The symbols move the points like this.
~: s533->s88, s588->s460, s594->s388, s800->s555, s113->s869, s869->s113, s766->s878, s749->s683, s829->s523, s925->s417, s696->s687, s835->s246, s772->s891, s768->s338, s234->s204, s600->s921, s395->s808, s572->s723, s447->s421, s96->s451, s397->s815, s891->s772, s683->s749, s417->s925, s815->s397, s460->s588, s504->s556, s687->s696, s808->s395, s701->s326, s418->s155, s633->s879, s209->s186, s338->s768, s429->s506, s506->s429, s290->s22, s357->s17, s523->s829, s246->s835, s157->s247, s567->s241, s326->s701, s879->s633, s555->s800, s900->s317, s723->s572, s275->s818, s475->s660, s186->s209, s17->s357, s247->s157, s656->s914, s388->s594, s878->s766, s398->s84, s660->s475, s68->s824, s556->s504, s818->s275, s451->s96, s84->s398, s22->s290, s241->s567, s921->s600, s88->s533, s317->s900, s512->s192, s192->s512, s421->s447, s824->s68, s914->s656, s155->s418, s204->s234
!: s873->s326, s812->s835, s807->s338, s533->s567, s588->s68, s800->s157, s113->s475, s869->s660, s363->s633, s766->s648, s749->s493, s925->s887, s696->s512, s835->s812, s50->s388, s772->s506, s104->s290, s493->s749, s234->s793, s600->s96, s572->s84, s438->s556, s425->s421, s96->s600, s891->s429, s815->s651, s460->s824, s687->s192, s808->s371, s418->s975, s633->s363, s283->s523, s651->s815, s793->s234, s209->s495, s338->s807, s429->s891, s609->s818, s506->s772, s648->s766, s290->s104, s523->s283, s157->s800, s567->s533, s100->s17, s326->s873, s555->s247, s900->s888, s723->s398, s475->s113, s887->s925, s975->s418, s17->s100, s247->s555, s388->s50, s398->s723, s660->s869, s495->s209, s68->s588, s556->s438, s818->s609, s451->s921, s89->s914, s84->s572, s888->s900, s241->s88, s371->s808, s921->s451, s88->s241, s512->s696, s192->s687, s421->s425, s824->s460, s914->s89
^: s807->s824, s533->s891, s588->s768, s800->s395, s113->s829, s869->s523, s473->s633, s766->s561, s749->s146, s829->s113, s925->s834, s696->s397, s359->s326, s835->s148, s772->s88, s768->s588, s234->s242, s600->s209, s395->s800, s572->s418, s242->s234, s96->s495, s397->s696, s891->s533, s815->s687, s460->s338, s687->s815, s808->s555, s934->s556, s418->s572, s633->s473, s313->s290, s283->s660, s651->s192, s209->s600, s338->s460, s429->s567, s506->s241, s290->s313, s278->s421, s523->s869, s65->s388, s567->s429, s75->s914, s326->s359, s555->s808, s900->s756, s723->s155, s975->s84, s186->s921, s17->s781, s247->s371, s146->s749, s388->s65, s756->s900, s660->s283, s495->s96, s556->s934, s818->s716, s84->s975, s781->s17, s241->s506, s371->s247, s148->s835, s921->s186, s561->s766, s88->s772, s834->s925, s716->s818, s192->s651, s421->s278, s824->s807, s914->s75, s155->s723
%: s807->s772, s533->s68, s588->s567, s800->s22, s971->s900, s113->s357, s869->s17, s766->s687, s749->s600, s925->s771, s696->s878, s835->s465, s772->s807, s104->s247, s493->s96, s768->s429, s234->s572, s600->s749, s572->s234, s242->s418, s672->s421, s844->s818, s771->s925, s96->s493, s683->s921, s815->s561, s460->s241, s687->s766, s808->s313, s418->s242, s633->s237, s313->s808, s237->s633, s793->s84, s209->s146, s338->s506, s429->s768, s506->s338, s648->s192, s290->s555, s557->s388, s357->s113, s523->s781, s567->s588, s100->s660, s326->s698, s555->s290, s900->s971, s814->s914, s723->s204, s17->s869, s247->s104, s146->s209, s388->s557, s878->s696, s848->s556, s660->s100, s68->s533, s698->s326, s556->s848, s465->s835, s818->s844, s84->s793, s781->s523, s22->s800, s241->s460, s921->s683, s561->s815, s88->s824, s192->s648, s421->s672, s824->s88, s914->s814, s204->s723
+: s974->s326, s812->s96, s533->s157, s588->s22, s594->s696, s800->s567, s113->s447, s869->s421, s766->s557, s749->s465, s925->s650, s696->s594, s835->s600, s50->s192, s772->s371, s104->s824, s621->s818, s234->s814, s600->s835, s395->s429, s572->s914, s425->s660, s672->s17, s447->s113, s96->s812, s892->s556, s815->s65, s460->s290, s650->s925, s687->s388, s808->s506, s418->s75, s633->s469, s313->s338, s360->s900, s209->s148, s338->s313, s429->s395, s506->s808, s290->s460, s469->s633, s278->s523, s557->s766, s523->s278, s246->s921, s65->s815, s157->s533, s567->s800, s75->s418, s326->s974, s555->s241, s900->s360, s814->s234, s723->s656, s17->s672, s247->s88, s656->s723, s388->s687, s660->s425, s556->s892, s465->s749, s818->s621, s89->s84, s84->s89, s22->s588, s241->s555, s371->s772, s148->s209, s921->s246, s88->s247, s192->s50, s421->s869, s824->s104, s914->s572
&: s533->s512, s588->s878, s594->s800, s800->s594, s971->s234, s113->s879, s869->s633, s473->s523, s363->s660, s766->s460, s749->s771, s925->s600, s696->s567, s835->s650, s50->s247, s772->s651, s432->s326, s234->s971, s600->s925, s572->s900, s771->s749, s96->s887, s397->s429, s417->s921, s815->s506, s460->s766, s650->s835, s687->s241, s808->s65, s418->s756, s633->s869, s360->s914, s651->s772, s237->s17, s209->s834, s338->s561, s429->s397, s506->s815, s648->s824, s290->s557, s469->s421, s557->s290, s523->s473, s65->s808, s929->s818, s567->s696, s326->s432, s879->s113, s555->s388, s900->s572, s723->s317, s887->s96, s17->s237, s247->s50, s388->s555, s878->s588, s756->s418, s660->s363, s556->s999, s818->s929, s84->s888, s888->s84, s241->s687, s921->s417, s561->s338, s999->s556, s88->s192, s834->s209, s317->s723, s512->s533, s192->s88, s421->s469, s824->s648, s914->s360
§: s873->s96, s974->s835, s533->s398, s439->s556, s588->s204, s800->s656, s971->s766, s113->s275, s869->s818, s766->s971, s749->s698, s925->s432, s696->s317, s359->s209, s835->s974, s772->s975, s432->s925, s621->s421, s234->s460, s600->s326, s572->s241, s242->s338, s844->s17, s96->s873, s815->s756, s460->s234, s687->s900, s808->s75, s701->s921, s418->s506, s633->s929, s360->s388, s793->s824, s209->s359, s338->s242, s429->s155, s609->s660, s506->s418, s290->s814, s523->s716, s929->s633, s567->s723, s75->s808, s326->s600, s555->s914, s900->s687, s814->s290, s723->s567, s275->s113, s975->s772, s17->s844, s247->s89, s656->s800, s388->s360, s398->s533, s756->s815, s660->s609, s698->s749, s556->s439, s818->s869, s89->s247, s84->s88, s888->s192, s241->s572, s921->s701, s88->s84, s317->s696, s716->s523, s192->s888, s421->s621, s824->s793, s914->s555, s155->s429, s204->s588
@: s533->s475, s439->s326, s588->s357, s800->s447, s113->s567, s869->s241, s473->s815, s363->s192, s766->s237, s749->s848, s829->s429, s925->s999, s696->s879, s835->s892, s772->s283, s621->s914, s234->s844, s600->s556, s572->s818, s438->s96, s425->s247, s672->s290, s844->s234, s447->s800, s96->s438, s892->s835, s815->s473, s460->s17, s504->s921, s687->s633, s808->s278, s934->s209, s418->s716, s633->s687, s283->s772, s237->s766, s209->s934, s338->s781, s429->s829, s609->s84, s506->s523, s290->s672, s469->s388, s278->s808, s357->s588, s523->s506, s929->s900, s567->s113, s100->s824, s326->s439, s879->s696, s555->s421, s900->s929, s723->s275, s275->s723, s475->s533, s17->s460, s247->s425, s388->s469, s848->s749, s660->s88, s556->s600, s818->s572, s84->s609, s781->s338, s241->s869, s921->s504, s999->s925, s88->s660, s716->s418, s192->s363, s421->s555, s824->s100, s914->s621
*: s873->s84, s974->s914, s812->s247, s533->s451, s439->s818, s588->s683, s800->s246, s113->s504, s869->s556, s766->s771, s749->s460, s925->s687, s696->s417, s359->s418, s835->s555, s772->s495, s432->s900, s493->s824, s234->s698, s600->s241, s572->s326, s438->s660, s771->s766, s96->s88, s683->s588, s417->s696, s892->s421, s815->s834, s460->s749, s650->s388, s504->s113, s687->s925, s808->s148, s701->s723, s934->s523, s418->s359, s633->s999, s209->s506, s338->s146, s429->s186, s506->s209, s290->s465, s523->s934, s246->s800, s567->s921, s326->s572, s555->s835, s900->s432, s723->s701, s887->s192, s186->s429, s17->s848, s247->s812, s146->s338, s388->s650, s848->s17, s660->s438, s495->s772, s698->s234, s556->s869, s465->s290, s818->s439, s451->s533, s84->s873, s241->s600, s148->s808, s921->s567, s999->s633, s88->s96, s834->s815, s192->s887, s421->s892, s824->s493, s914->s974

The rows follow the links: the fewer symbols apart two points are, the more alike their rows tend to be.

Each row is also shifted at random along 3 hidden directions that mean nothing.

Some points, each with a row of numbers:
s873: -264	-398	-256	171	-4	-26	-95	-246	-175	97	-74	-407	-173	-315	-422	-244	236	492	-309	-194	-567	95	-174	403	-119	-121	-719	105	-33	173	122	95	197	193	676	155	39	245	-45	-133	71	-139	66	-477	116	-194	-41	30	-127	-75	76
s781: -248	-116	-52	-80	169	-199	166	854	139	-477	-234	322	-2	13	511	454	-680	158	2	264	807	181	312	394	256	372	866	164	-500	-243	-186	-50	-52	-380	-736	151	-279	-253	46	-111	295	730	274	156	134	319	236	9	404	-409	164
s814: 419	-16	291	147	-150	-49	178	309	260	-536	148	-107	-60	-67	1	105	-330	143	-206	90	22	143	155	-253	-161	43	293	120	-363	106	168	-758	614	73	-186	276	169	50	101	436	-32	79	180	-83	79	-143	143	-273	-47	-111	-6
s278: 984	597	223	-173	-152	-65	169	-119	33	-94	-61	140	459	300	-81	357	-486	-235	-496	361	264	434	169	-220	113	-57	115	24	41	196	-32	-313	-437	-250	-222	-210	-480	110	90	-160	96	-257	150	217	-298	302	450	195	10	-302	-168
s418: 281	-215	-125	-235	222	203	-390	297	34	44	102	164	50	-186	240	242	-204	-97	-366	328	173	109	154	-62	-159	-442	26	145	-350	-454	-246	96	368	-393	-298	-117	-194	-34	83	617	35	-75	320	-189	251	391	-194	-31	244	-178	-49
s326: -118	-266	484	90	171	-139	216	-126	-90	-36	132	-799	96	-349	-421	-495	147	317	-531	-204	-458	33	-463	212	-142	-149	-92	286	-155	178	-29	-214	219	553	179	40	79	83	215	172	-87	201	-183	-149	-303	-33	-343	-42	-95	399	-453
s104: 640	117	122	111	-529	47	252	-58	342	-259	-545	-402	-414	-188	-487	-134	-160	-1	-31	-9	-118	251	266	-188	-8	-119	-63	-104	239	68	-140	-519	355	119	128	278	101	576	29	32	141	164	-320	-56	-142	-313	450	202	-249	-458	19
s17: 186	79	365	-430	356	-213	308	-77	153	397	-536	-255	395	73	263	112	-109	-243	-218	29	-276	526	-331	-115	20	-101	-75	-346	43	4	-102	-306	-393	-321	-82	103	-120	328	-168	7	-128	-148	-33	198	-195	-240	137	-182	-73	-72	573
s557: 620	-6	181	-158	-472	47	42	-154	251	319	-197	24	306	-409	118	-231	256	-149	565	236	-613	-363	-160	-350	-240	65	-27	-511	209	5	72	-252	-139	-190	627	-303	269	162	-347	-82	-140	-494	-113	98	-244	-249	147	-33	-299	-263	316
s749: 72	-69	-256	-304	233	-457	-85	341	-51	-38	-247	237	-255	-475	-16	-119	-253	-279	-34	124	415	151	123	145	133	-181	418	73	-452	-263	-98	-217	-58	246	-116	434	416	-21	167	134	144	198	-29	-103	135	94	-294	33	-148	-258	374
s891: -193	-68	-480	41	-232	429	-220	-13	-129	-392	-183	409	-468	402	59	153	-208	-259	127	131	618	-105	338	-144	91	-110	-207	156	-153	-337	-550	277	-28	-261	-140	28	-415	-154	87	-114	61	483	63	-435	462	64	200	219	488	-125	-140
s22: -157	420	389	256	-398	-21	682	-277	193	-551	343	-826	287	91	-653	-195	158	-300	-68	-7	-71	-123	-196	-470	325	237	280	-301	-61	216	-253	-462	232	767	106	-65	-75	173	188	4	-428	272	-395	-124	-210	-554	523	-243	-171	215	-65
s572: 255	-202	278	-282	155	276	-226	83	484	476	288	459	62	-188	-46	-150	53	-91	-445	-133	-425	66	-8	-80	-349	-317	-736	145	-57	-242	337	-519	233	-599	317	-206	-32	45	-221	241	-344	-725	183	-269	155	58	-368	-225	-251	-54	184
s506: 277	-53	265	6	-267	251	16	24	428	268	33	153	257	-116	-30	85	-6	-314	-525	385	146	118	-263	63	117	-112	-93	-69	153	-293	-526	9	-55	-56	24	-447	-486	15	-122	-69	-122	-229	-97	-21	-376	103	-150	117	-15	-380	-140
s892: 318	496	91	-227	-38	-616	-107	-90	-116	254	136	-90	173	-90	-86	195	-421	-125	-62	-1	-416	-184	-146	0	-234	-243	-278	254	78	482	303	-246	-282	91	357	186	-122	13	-270	-397	29	-396	-24	105	-265	70	-8	-16	-67	329	123
s687: 777	75	475	380	246	290	391	-35	50	-6	-46	198	-158	-272	-60	-269	362	-59	-77	-111	609	287	55	-483	263	293	307	58	163	223	226	-254	-198	20	-536	-297	153	94	193	-161	420	-73	-183	236	-376	134	-194	-281	-355	-214	-269
s567: -1483	397	-172	101	-301	531	282	152	11	-378	694	-235	9	174	-109	-250	356	-39	309	-395	157	-153	35	-19	243	468	240	-95	-181	-18	-85	235	158	442	4	75	71	-379	-114	-65	-86	413	-208	135	-167	-206	-184	-252	4	584	-213
s621: 252	343	-11	-132	-128	-138	-11	-6	8	465	601	28	471	172	100	187	-385	297	3	-65	-696	162	144	173	-475	-86	-184	121	210	106	551	-306	406	-459	306	-109	66	-6	-205	103	-204	-577	283	151	88	124	45	-266	183	6	152
s921: -81	175	-459	-422	251	14	-347	-479	-390	304	175	211	-80	456	118	-108	25	-570	1	-47	-189	39	-224	-100	-178	-96	-365	-254	-253	-240	9	195	-343	120	129	66	-15	-178	19	40	-422	-114	-43	-314	192	-88	-375	69	-135	686	352
s357: -481	101	82	-11	34	-20	292	-142	174	-71	157	-220	233	522	35	148	-40	4	227	-293	342	-8	78	-211	312	-93	2	-153	-72	-83	8	31	-278	23	-224	160	-134	-220	128	-169	-74	323	-20	-233	-34	-423	429	-202	-159	45	392
s68: 124	-14	-129	132	-15	344	29	-303	375	-153	-390	80	-249	477	-191	-6	3	-236	44	-320	71	15	193	-34	87	129	-384	-309	-32	-182	-304	99	-62	-152	-235	236	-26	112	294	-78	-264	251	-86	-351	402	-413	370	95	-40	-63	162
s512: 390	74	-270	243	-271	516	-240	-979	178	608	-332	-10	113	364	-75	-384	795	-63	315	-325	-834	-218	-114	-450	-271	-231	-800	-245	728	24	118	269	-295	-235	438	-171	-13	96	-212	-195	-401	-466	-241	-70	155	-522	-18	156	-362	67	176
s465: -80	51	-86	-469	-290	-475	-15	49	-181	115	5	-51	42	-518	-68	-13	-131	-275	23	83	-205	-154	-324	120	-123	200	-40	-13	-166	-66	-177	-282	59	571	313	225	68	-167	-210	-258	-166	-226	-115	-212	-204	-306	-120	102	-390	32	344
s290: -5	288	800	-110	-369	2	601	-17	-57	-405	-62	-841	423	-128	-404	-146	161	-155	-110	199	-508	194	-236	-185	96	306	273	-258	25	198	-192	-499	336	738	120	37	-14	198	-178	265	-65	298	-329	334	-434	-278	126	-141	-302	-107	-122
s523: 430	71	429	-237	340	87	-171	-106	46	208	-287	47	372	341	163	426	-367	-226	-351	384	20	431	-18	17	52	-55	9	97	-53	32	-46	143	-340	-324	-323	-235	-478	102	75	209	49	-146	77	231	-18	386	13	111	-88	16	-73
s887: 495	-290	-297	143	143	4	-78	480	-161	-228	-475	705	-700	-281	85	-212	70	197	449	-72	736	-83	251	-20	413	-52	62	290	15	169	280	-9	-223	70	-322	20	271	-138	208	-63	506	394	-129	-155	379	155	-175	131	214	-178	-168
s84: 480	-226	64	202	90	454	18	-131	206	-1	-552	-78	-500	0	-180	-310	-46	278	-434	-141	-235	412	7	-206	-312	-408	-281	168	-262	-17	-15	-10	166	-257	4	42	148	532	194	356	252	-24	-165	-40	148	53	-139	-2	-157	-133	-212
s701: -177	138	182	658	-8	-63	88	-245	-218	-386	554	-295	-278	-68	-286	-390	106	54	-423	-333	105	-54	-64	-84	-111	-53	-264	317	-421	-117	-120	-9	157	322	-175	182	-209	-284	307	6	-225	214	77	-727	-98	-281	-155	-321	-34	428	-288
s475: -887	368	276	348	-144	379	392	-743	-66	-80	25	-653	86	560	-334	-276	417	363	124	-315	-269	2	-111	333	297	69	-428	-185	466	376	-73	343	-65	236	417	-62	-101	186	-41	-294	-42	203	-15	82	-197	-613	486	84	-7	337	-260
s835: 888	369	154	-206	-209	-226	121	-67	-443	91	-308	113	-148	-206	-437	-136	-427	-439	-135	335	-36	90	-215	-104	-190	-328	7	91	-238	338	169	-337	-234	547	-64	312	21	12	82	152	178	-147	-71	-112	51	85	-211	96	-53	216	-204
s209: -146	-72	4	-212	23	-232	-68	123	-478	222	-205	-267	147	-373	107	-231	139	-355	-310	170	-62	-22	-317	504	219	71	-154	-81	-166	-37	-320	511	-86	508	303	-128	-318	-142	-201	-22	-62	25	68	-44	-319	297	-541	272	170	132	-78
s473: 983	-35	164	-25	272	67	65	-108	211	435	-103	369	401	-55	272	100	12	-197	-115	197	243	260	152	-176	164	-94	-58	-198	315	-73	98	164	-296	-500	-200	-507	-459	22	46	-197	92	-462	136	239	-33	318	157	47	18	-189	14
s186: -235	-11	-640	-465	68	-45	-613	-469	-187	410	272	135	416	166	290	-165	52	-525	-9	-30	-505	-306	-334	166	-117	-266	-740	-289	89	-569	-401	652	-272	-208	505	-202	-329	-265	-343	-238	-709	-664	167	-452	35	-17	-291	205	-165	202	353
s929: -328	-127	174	154	458	-129	29	193	116	285	262	277	104	-221	468	104	-12	621	184	-122	87	-130	153	247	-95	-2	64	301	252	-3	621	-12	239	-517	-150	-220	300	-223	83	-81	81	-166	338	152	46	336	-22	-294	74	49	46
s313: 166	-71	1	-486	-378	-212	-163	2	250	-64	127	-298	685	-130	-177	131	162	-91	-128	352	-548	-156	-122	22	-287	184	24	-350	282	-35	-233	-6	373	239	508	94	-167	52	-582	-22	-336	-232	-53	-3	-368	-222	267	83	-104	-383	268
s438: 82	-153	-351	-496	165	-423	-401	33	-68	510	-483	412	-265	6	75	377	-333	-71	2	-81	105	221	86	328	-149	-199	-906	197	17	214	196	62	-442	-645	314	303	-291	-45	-195	-260	-34	-370	93	-142	69	77	117	240	87	-130	386
s360: 831	-172	-171	34	22	-22	-282	276	-33	35	427	885	8	-139	86	226	-6	60	327	9	138	-359	309	-456	-250	-243	37	32	56	-195	611	-232	361	-593	-309	66	484	-77	120	363	-18	-750	356	132	315	410	-180	-263	180	-240	-14
s246: -660	404	-487	-118	-374	-67	-244	274	-407	-382	451	133	-321	44	119	233	-262	-319	423	-3	89	-448	164	-148	283	114	185	96	-63	-67	72	13	137	255	8	308	111	-320	-197	-288	62	192	-36	-368	11	-84	-66	127	9	450	-26
s716: -421	-8	677	664	68	-122	537	-3	-34	-476	206	-547	247	-193	-218	228	-57	551	-681	47	52	463	-81	443	197	72	400	170	-18	130	-36	69	379	115	-413	-158	-470	195	395	-143	211	453	-39	80	-438	267	144	-107	277	-38	-475
s50: 552	107	215	526	-244	386	206	-94	-47	-281	-254	-50	-352	-79	-286	-122	258	166	192	84	119	-160	124	-152	129	176	198	55	209	273	101	-60	4	192	-271	-91	81	234	174	113	373	211	-335	220	-9	-144	45	172	-78	-274	-361
s504: -51	311	116	49	180	-321	141	-1118	-159	302	53	-362	459	289	-471	-3	205	-394	-231	-373	-264	59	-491	-99	64	-140	-847	-30	96	294	-66	56	-575	146	259	12	-453	-282	-17	-591	-554	-348	107	-455	-355	-335	-50	172	-282	478	230
s683: 187	-41	-361	-278	200	-202	-104	-276	61	-58	73	331	-34	1	-7	-191	-273	-550	-126	-37	258	-18	-41	-211	9	-88	-309	-292	-168	-257	-43	27	-514	-4	3	294	36	-348	192	-220	-474	107	25	-526	136	-336	155	-59	-42	234	559
s432: 584	-461	235	310	351	-405	-13	-548	63	441	80	-18	138	-449	-172	-388	440	168	-273	-114	-274	-172	-206	-40	-142	-217	-395	38	25	119	297	120	-67	129	93	-201	297	-121	128	-71	-246	-564	-89	-279	-130	37	-298	-264	-394	107	-71
s878: -516	-87	-255	267	129	-52	198	-32	37	7	381	-283	303	81	190	-84	519	108	768	-533	-127	-435	61	11	17	445	138	-364	225	-368	-72	281	10	194	-93	21	449	-287	-149	-79	-240	-13	-179	198	5	-423	235	-302	-182	239	352
s88: -511	-163	-291	-298	-178	396	-477	-206	457	397	-317	313	-450	-120	-159	-112	6	159	165	-145	-211	308	65	226	-168	-113	-678	-187	199	71	160	99	47	-338	619	275	-120	255	-346	-10	-52	-339	-147	156	347	-294	-267	108	-199	-351	24

Start here and follow the symbols in turn, left to right. Where do you end up?
Answers are names.
514	-164	273	-380	277	-127	-15	-277	512	146	-427	-346	607	-165	-155	-21	171	-388	-286	207	-141	335	-495	-80	-142	-254	-19	-716	85	-465	-768	83	104	-20	80	-149	-402	266	-222	356	-280	-137	-202	84	-268	-126	91	159	-164	-366	286
* ^ @ -> s848
389	491	297	298	-359	21	428	-174	151	-434	-450	-265	-419	350	-457	271	-123	202	41	78	156	374	273	70	260	67	107	199	331	789	209	-508	35	-20	-388	105	-150	327	190	-89	580	304	-91	219	-200	79	617	51	78	-198	-472
+ ! @ -> s241
-913	49	-275	-119	-52	64	-78	-16	-190	-48	439	148	257	418	487	491	-233	-30	457	-31	277	30	128	279	126	-46	324	-22	49	-175	-354	516	-58	-188	-233	-100	-356	-320	-68	-129	-77	182	122	214	69	178	155	71	375	190	26
~ § ^ -> s818
260	14	124	-87	384	-474	101	104	-283	304	-377	-60	-53	-104	-23	109	-484	-143	-201	31	342	281	-67	256	158	-260	-43	229	-143	368	152	-66	-405	83	-427	186	-235	51	54	-251	158	-36	106	162	-33	147	-116	81	84	288	72
* ! @ -> s88
-69	-122	-731	-212	70	106	-284	-287	-199	169	-173	318	-478	218	42	-80	-267	-410	387	-104	163	-179	138	-115	-145	-264	-522	18	-77	-189	-102	323	-303	-194	249	222	-135	-177	209	-196	-21	-70	-111	-344	534	-136	70	286	-50	221	120
~ & -> s887
-39	163	171	430	-161	189	262	-380	-27	-87	-312	-573	39	-29	-365	206	34	451	-352	-29	-159	483	-195	263	389	132	-278	112	383	317	-275	254	98	-193	190	-92	-600	376	22	-391	272	268	-35	239	-262	-65	365	376	32	-255	-396
! % ^ -> s17
69	-12	-26	-124	43	-457	148	83	225	406	-36	222	455	-116	504	-68	3	197	232	9	204	-155	39	288	79	234	101	-236	185	48	199	50	-300	-280	54	-48	199	-61	-502	-90	70	-138	-29	530	-193	-150	101	-209	-188	-60	394
& @ -> s460
-365	-232	-736	-339	197	-357	-568	58	-454	874	179	265	430	-454	547	-83	280	-83	631	155	-628	-699	-442	489	-124	57	-402	-120	462	-311	-46	770	11	203	939	-527	57	-398	-565	-353	-404	-681	187	272	-23	-51	-669	447	88	100	263
& @ @ ^ -> s600
-41	-238	-39	-427	-151	60	8	-156	276	105	-659	-339	-204	1	-188	-155	241	165	141	-95	-319	239	-167	197	-213	-54	-286	-282	132	-46	-422	-81	20	6	508	124	-9	481	-179	231	-93	23	-321	60	-94	-260	230	141	-97	-315	290
+ % & -> s50
651	205	271	271	-172	42	38	-46	-124	3	74	-13	355	-269	-26	83	310	-178	43	197	-122	-343	-110	-219	122	201	352	-213	350	18	-134	107	216	137	-36	-476	-137	30	-112	64	49	-280	-183	305	-75	130	148	112	-123	-252	-314
^ & + -> s241
872	-113	610	172	276	13	526	-281	360	-52	-638	-437	4	-241	-116	-450	566	-8	-112	-54	201	476	-175	-410	57	24	393	-237	169	11	-71	-429	-326	340	-569	-88	51	308	255	65	179	306	-455	217	-410	-85	53	-74	-343	-29	-93
+ + + -> s557
-210	599	436	77	-357	80	487	-520	13	200	236	-614	401	555	-455	2	201	-152	-80	-177	-299	49	-236	-267	192	-54	-215	-139	245	403	115	-211	-336	100	134	-228	-301	-78	36	-215	-189	-206	-89	-73	-367	-408	366	-6	-319	467	-317
~ & @ -> s388
-753	79	-291	258	-318	-325	24	812	-768	-497	407	210	-228	-489	273	-70	188	275	703	-221	361	-558	365	421	13	365	817	248	-134	376	415	195	249	687	-254	79	477	-393	-169	-51	380	362	-122	314	13	154	-288	-46	128	206	-336
+ ! * + -> s50
-322	-45	29	286	-96	139	210	87	115	-338	203	-83	138	146	36	132	82	-372	-143	97	216	59	-111	-76	297	19	300	-344	-236	-592	-632	141	17	195	-285	-20	-334	-92	79	56	-185	463	32	-102	-68	-141	448	-169	125	-75	150
^ § § -> s588
-798	-239	148	442	5	-121	-156	25	-141	161	670	-280	572	-745	343	-290	535	712	-38	-146	-545	-429	-171	497	-147	127	95	-45	448	-193	-242	441	595	153	485	-447	188	-384	-437	34	-216	-246	71	243	-29	-57	-259	-64	247	222	-208
§ @ ^ ^ -> s473
-410	-372	-198	52	-40	146	-471	-275	-24	273	214	-241	34	-160	-126	-106	201	536	-314	-34	-1041	-83	-251	255	-531	9	-556	-190	352	-266	-286	534	605	-316	881	-168	-418	357	-334	130	-303	-562	59	-248	46	-14	-178	154	322	-279	-69
! * ^ -> s326
